Below are the code and all the weights of a small trained network. Each question names an input and a target symbol and asks about switching units off, where a switched-off unit gives its printed mean instead of its output.

import numpy as np


def w(rows, s, z=0):
    codes = np.array(rows[::2]) - 128.0
    scale = np.full(codes.shape[1], s)
    scale[-1] = z or s
    return codes * scale


def norm(h):
    return h / np.sqrt((h * h).mean(-1, keepdims=True) + 1e-5)


def softmax(a):
    e = np.exp(a - a.max(-1, keepdims=True))
    return e / e.sum(-1, keepdims=True)


def log_softmax(a):
    a = a - a.max(-1, keepdims=True)
    return a - np.log(np.exp(a).sum(-1, keepdims=True))


def net(x, mask):
    ids = ['ΠΣΨΩαβγεζηθλξτφ'.index(c) for c in x.split()]
    T = len(ids)
    res = E[ids] + P[:T]
    u = 0
    for l in range(3):
        r = norm(res)
        for j in range(3):
            rows = slice(3 * j, 3 * j + 3)
            q, k, v = (r @ M[l][rows].T for M in (Q, K, V))
            z = softmax(np.where(np.tri(T) > 0, q @ k.T / 3**0.5, -1e9)) @ v
            o = O[l][rows]
            res = res + np.where(mask[u + j], z, o[:, -1]) @ o[:, :-1]
        u += 3
    return log_softmax(norm(res)[-1] @ U[:, :-1].T + U[:, -1])


Q, K, V, O = {}, {}, {}, {}
E = w([
[103,73,146,140,151,101,116],'Π',
[118,196,154,189,152,95,162],'Σ',
[109,235,55,205,148,93,151],'Ψ',
[228,135,180,92,193,64,28],'Ω',
[118,182,110,116,71,141,4],'α',
[139,172,183,162,114,110,165],'β',
[77,161,149,192,121,153,179],'γ',
[116,99,88,140,186,95,128],'ε',
[214,160,75,152,156,179,79],'ζ',
[179,74,157,180,28,30,40],'η',
[140,157,115,146,123,101,175],'θ',
[125,92,192,128,228,44,163],'λ',
[113,190,158,109,186,195,119],'ξ',
[177,114,144,199,164,142,173],'τ',
[87,155,111,82,149,38,124],'φ',
],0.023)
P = w([
[95,178,243,247,137,102,1],'0',
[101,177,212,236,124,98,45],'1',
[114,162,196,200,119,114,74],'2',
[110,149,187,178,108,117,97],'3',
[121,136,172,155,101,131,115],'4',
[129,131,153,127,103,133,134],'5',
[131,109,142,108,97,141,151],'6',
[135,93,139,83,95,151,167],'7',
[137,85,122,70,90,153,184],'8',
[138,92,140,80,95,146,179],'9',
],0.0082)
Q[0] = w([
[149,99,120,22,142,98,21],'0.h0',
[140,204,110,2,84,152,54],'0.h0',
[160,198,105,116,71,147,70],'0.h0',
[253,150,167,182,89,212,187],'0.h1',
[51,152,111,253,19,168,137],'0.h1',
[142,216,102,67,101,218,52],'0.h1',
[146,79,203,171,225,68,218],'0.h2',
[197,35,138,145,204,101,103],'0.h2',
[152,138,139,232,129,129,193],'0.h2',
],0.0098)
K[0] = w([
[217,91,127,119,135,38,102],'0.h0',
[138,128,131,205,163,105,82],'0.h0',
[118,130,94,220,193,101,110],'0.h0',
[178,144,165,235,131,192,143],'0.h1',
[80,158,59,245,81,140,118],'0.h1',
[109,196,162,117,133,185,26],'0.h1',
[142,96,118,86,124,152,225],'0.h2',
[214,110,125,60,91,130,148],'0.h2',
[127,85,129,198,123,169,204],'0.h2',
],0.012)
V[0] = w([
[114,153,174,117,225,144,109],'0.h0',
[133,82,114,144,143,125,156],'0.h0',
[151,101,96,218,109,54,90],'0.h0',
[143,135,203,68,143,101,130],'0.h1',
[204,87,187,216,184,148,150],'0.h1',
[165,163,134,85,237,33,218],'0.h1',
[254,71,135,200,160,215,153],'0.h2',
[74,184,134,87,143,162,62],'0.h2',
[111,102,193,158,233,117,212],'0.h2',
],0.0083)
O[0] = w([
[136,145,205,105,204,108,175,208],'0.h0',
[132,112,93,195,154,128,138,97],'0.h0',
[70,50,149,191,116,118,67,220],'0.h0',
[89,176,206,105,173,57,116,120],'0.h1',
[177,50,160,188,201,154,165,254],'0.h1',
[24,1,168,154,183,96,63,164],'0.h1',
[219,8,78,122,147,154,211,185],'0.h2',
[101,165,141,21,101,105,130,124],'0.h2',
[101,104,181,187,175,85,189,213],'0.h2',
],0.0077,0.0063)
Q[1] = w([
[88,170,156,73,169,98,172],'1.h0',
[64,83,113,196,103,102,170],'1.h0',
[111,127,169,139,101,193,185],'1.h0',
[156,121,155,101,147,108,47],'1.h1',
[54,128,113,156,190,128,189],'1.h1',
[183,107,93,123,159,178,73],'1.h1',
[76,148,162,147,158,100,252],'1.h2',
[119,127,107,186,76,159,146],'1.h2',
[104,167,158,138,141,95,203],'1.h2',
],0.017)
K[1] = w([
[37,185,150,90,192,95,128],'1.h0',
[86,55,146,160,76,114,215],'1.h0',
[79,179,156,125,91,251,207],'1.h0',
[154,68,150,126,166,138,59],'1.h1',
[104,146,83,136,197,145,182],'1.h1',
[183,151,97,75,151,233,32],'1.h1',
[67,132,89,114,170,166,196],'1.h2',
[90,136,99,168,90,69,153],'1.h2',
[71,189,71,115,156,201,172],'1.h2',
],0.014)
V[1] = w([
[89,82,100,212,25,75,174],'1.h0',
[125,104,213,46,164,3,201],'1.h0',
[225,159,131,194,57,2,48],'1.h0',
[45,47,53,116,94,108,192],'1.h1',
[127,119,110,161,155,90,154],'1.h1',
[190,157,129,218,242,159,146],'1.h1',
[152,111,137,117,133,16,90],'1.h2',
[89,186,17,152,157,49,138],'1.h2',
[176,125,110,97,81,44,255],'1.h2',
],0.0068)
O[1] = w([
[53,90,165,128,2,181,17,137],'1.h0',
[181,201,219,175,105,87,50,139],'1.h0',
[179,2,173,140,99,49,101,141],'1.h0',
[72,225,126,97,174,59,157,76],'1.h1',
[125,167,149,88,136,80,67,160],'1.h1',
[163,106,124,76,131,173,39,254],'1.h1',
[159,58,110,140,108,117,69,133],'1.h2',
[226,180,117,159,124,71,183,104],'1.h2',
[109,81,150,221,11,67,57,99],'1.h2',
],0.0072,0.0094)
Q[2] = w([
[146,44,172,118,203,101,104],'2.h0',
[27,87,129,170,112,200,107],'2.h0',
[121,101,55,55,170,72,70],'2.h0',
[73,165,130,58,121,177,123],'2.h1',
[146,79,125,25,170,120,40],'2.h1',
[189,160,101,173,15,11,109],'2.h1',
[127,139,125,171,187,73,158],'2.h2',
[121,80,71,124,179,137,47],'2.h2',
[109,117,165,135,66,235,172],'2.h2',
],0.011)
K[2] = w([
[128,52,172,84,168,110,144],'2.h0',
[47,91,81,138,103,185,119],'2.h0',
[136,138,103,35,178,74,8],'2.h0',
[50,164,154,15,129,168,99],'2.h1',
[206,76,170,27,138,123,45],'2.h1',
[105,123,72,134,33,14,115],'2.h1',
[76,139,160,126,187,106,167],'2.h2',
[189,75,97,102,107,90,171],'2.h2',
[142,128,121,205,101,161,142],'2.h2',
],0.011)
V[2] = w([
[125,101,104,77,105,80,139],'2.h0',
[101,170,184,144,155,186,153],'2.h0',
[142,11,151,162,148,114,92],'2.h0',
[130,120,130,172,134,161,72],'2.h1',
[168,169,76,183,147,83,105],'2.h1',
[126,51,183,104,106,148,168],'2.h1',
[111,95,141,126,95,74,200],'2.h2',
[164,169,142,139,164,121,86],'2.h2',
[139,85,140,150,101,133,126],'2.h2',
],0.012)
O[2] = w([
[144,146,186,151,182,84,42,48],'2.h0',
[65,82,63,23,70,170,168,190],'2.h0',
[188,225,86,115,114,118,169,254],'2.h0',
[91,150,1,68,122,128,155,203],'2.h1',
[231,160,48,168,62,21,190,136],'2.h1',
[54,54,155,169,106,213,23,151],'2.h1',
[163,89,253,164,133,83,99,73],'2.h2',
[159,152,130,151,107,185,124,175],'2.h2',
[143,122,158,95,104,115,223,163],'2.h2',
],0.0082,0.0095)
U = w([
[119,134,161,139,149,188,63,107],'Π',
[113,215,156,236,147,166,121,105],'Σ',
[159,150,99,107,100,15,210,226],'Ψ',
[243,110,224,18,140,97,79,164],'Ω',
[172,198,120,8,25,142,42,38],'α',
[186,160,251,119,34,182,131,144],'β',
[35,85,133,77,66,152,188,248],'γ',
[68,146,53,159,231,120,88,78],'ε',
[207,69,20,43,140,191,89,18],'ζ',
[148,18,127,122,22,63,75,165],'η',
[86,139,56,229,84,148,39,66],'θ',
[75,45,201,117,207,38,196,183],'λ',
[138,199,189,18,227,168,202,54],'ξ',
[160,14,159,228,145,153,235,2],'τ',
[49,160,127,47,141,32,58,208],'φ',
],0.012,0.0049)

Each question gives the input, a string of symbols that net reads in full, and the target symbol t.
The units are the heads (3 rows each of Q, K, V and O). Each row of codes is followed by its name. A weight is (code - 128) times the scale printed after its matrix; where a second scale follows, it is the last column's (O and U).
mask holds one flag per head, layer by layer. A switched-off head (its flag False) gives its mean, the last column of its rows in O, instead of its output. The means were averaged over made-up inputs and are rounded, as every weight is.
A unit's drop is (log p(t) with every unit on - log p(t) with that unit switched off) / (log p(t) with every unit on - log p(t) with every unit switched off).
The circuit of an input: a set's keep is (log p(t) with only the set's units on - log p(t) with every unit switched off) / (log p(t) with every unit on - log p(t) with every unit switched off). Starting from all 9 units, units are removed one at a time, each time the one whose removal leaves the highest keep (on an exact tie, the one counted first), for as long as the keep stays at least 0.8.
circuit, biggest first: the units of the circuit, biggest drop first
most important unit: the unit with the biggest drop
which heads matter: for each layer, one digit per head in row order, 1 if its drop is at least 0.15 and else 0, layers parted by /
input θ ξ ζ φ Π τ β, target τ: circuit, biggest first : 0.h2
input Ω ζ Ψ γ Π β Σ, target γ: circuit, biggest first : 2.h0, 1.h0
input γ Ψ Π α ξ θ, target ξ: which heads matter : 100 / 000 / 000
input ζ ζ η φ θ Ψ Ψ γ Σ, target γ: which heads matter : 000 / 100 / 100
input γ τ ζ Ω α γ Ω ε, target ε: circuit, biggest first : 2.h0, 0.h1
input θ τ ζ Ψ ζ γ Ω β, target γ: circuit, biggest first : 1.h0, 2.h0
input β Ω Ψ ξ φ ε, target φ: which heads matter : 010 / 000 / 000
input Ω η β ζ η ξ Σ, target ξ: which heads matter : 100 / 000 / 000
input ζ ζ Ω Π, target ζ: circuit, biggest first : 2.h0, 1.h2
input Σ ζ Σ Ω α β, target β: which heads matter : 001 / 100 / 000
input β ε β γ ζ Π, target ζ: which heads matter : 001 / 000 / 100
input η τ Ψ ζ φ Ψ ε, target φ: circuit, biggest first : 0.h1, 1.h1
input ζ θ η Ψ ζ θ Σ λ θ, target Ψ: circuit, biggest first : 1.h2, 2.h1
input γ Π φ τ Ψ Ω Π, target Ω: most important unit : 2.h0
input ε ζ ζ θ Ψ η Σ, target Ψ: which heads matter : 000 / 001 / 010
input γ Ω ζ ξ Ψ ζ θ β, target Ψ: which heads matter : 010 / 001 / 010
input ζ Σ θ ζ θ, target θ: which heads matter : 000 / 100 / 100
input θ γ ζ ζ φ θ θ Π, target θ: circuit, biggest first : 1.h0, 0.h2, 2.h0, 0.h0
input η Ω Π β Ω τ γ ξ ε, target ξ: circuit, biggest first : 0.h0, 1.h0
input Σ λ ζ λ Σ, target Σ: circuit, biggest first : 1.h0
input γ Σ Ω Σ β, target γ: which heads matter : 000 / 000 / 100
input ζ β ζ θ β Σ, target Σ: which heads matter : 011 / 100 / 100
input ζ Ω τ ζ Ψ θ, target Ψ: which heads matter : 000 / 011 / 110
input λ ζ τ Π, target τ: which heads matter : 001 / 000 / 100
input γ Ψ ξ λ φ ζ ζ Ω λ β, target ξ: which heads matter : 100 / 100 / 000
input Ψ φ ξ ζ Π, target ξ: circuit, biggest first : 1.h2, 0.h0
input Ψ θ Ψ γ τ Σ Σ ξ Σ θ, target ξ: circuit, biggest first : 0.h0
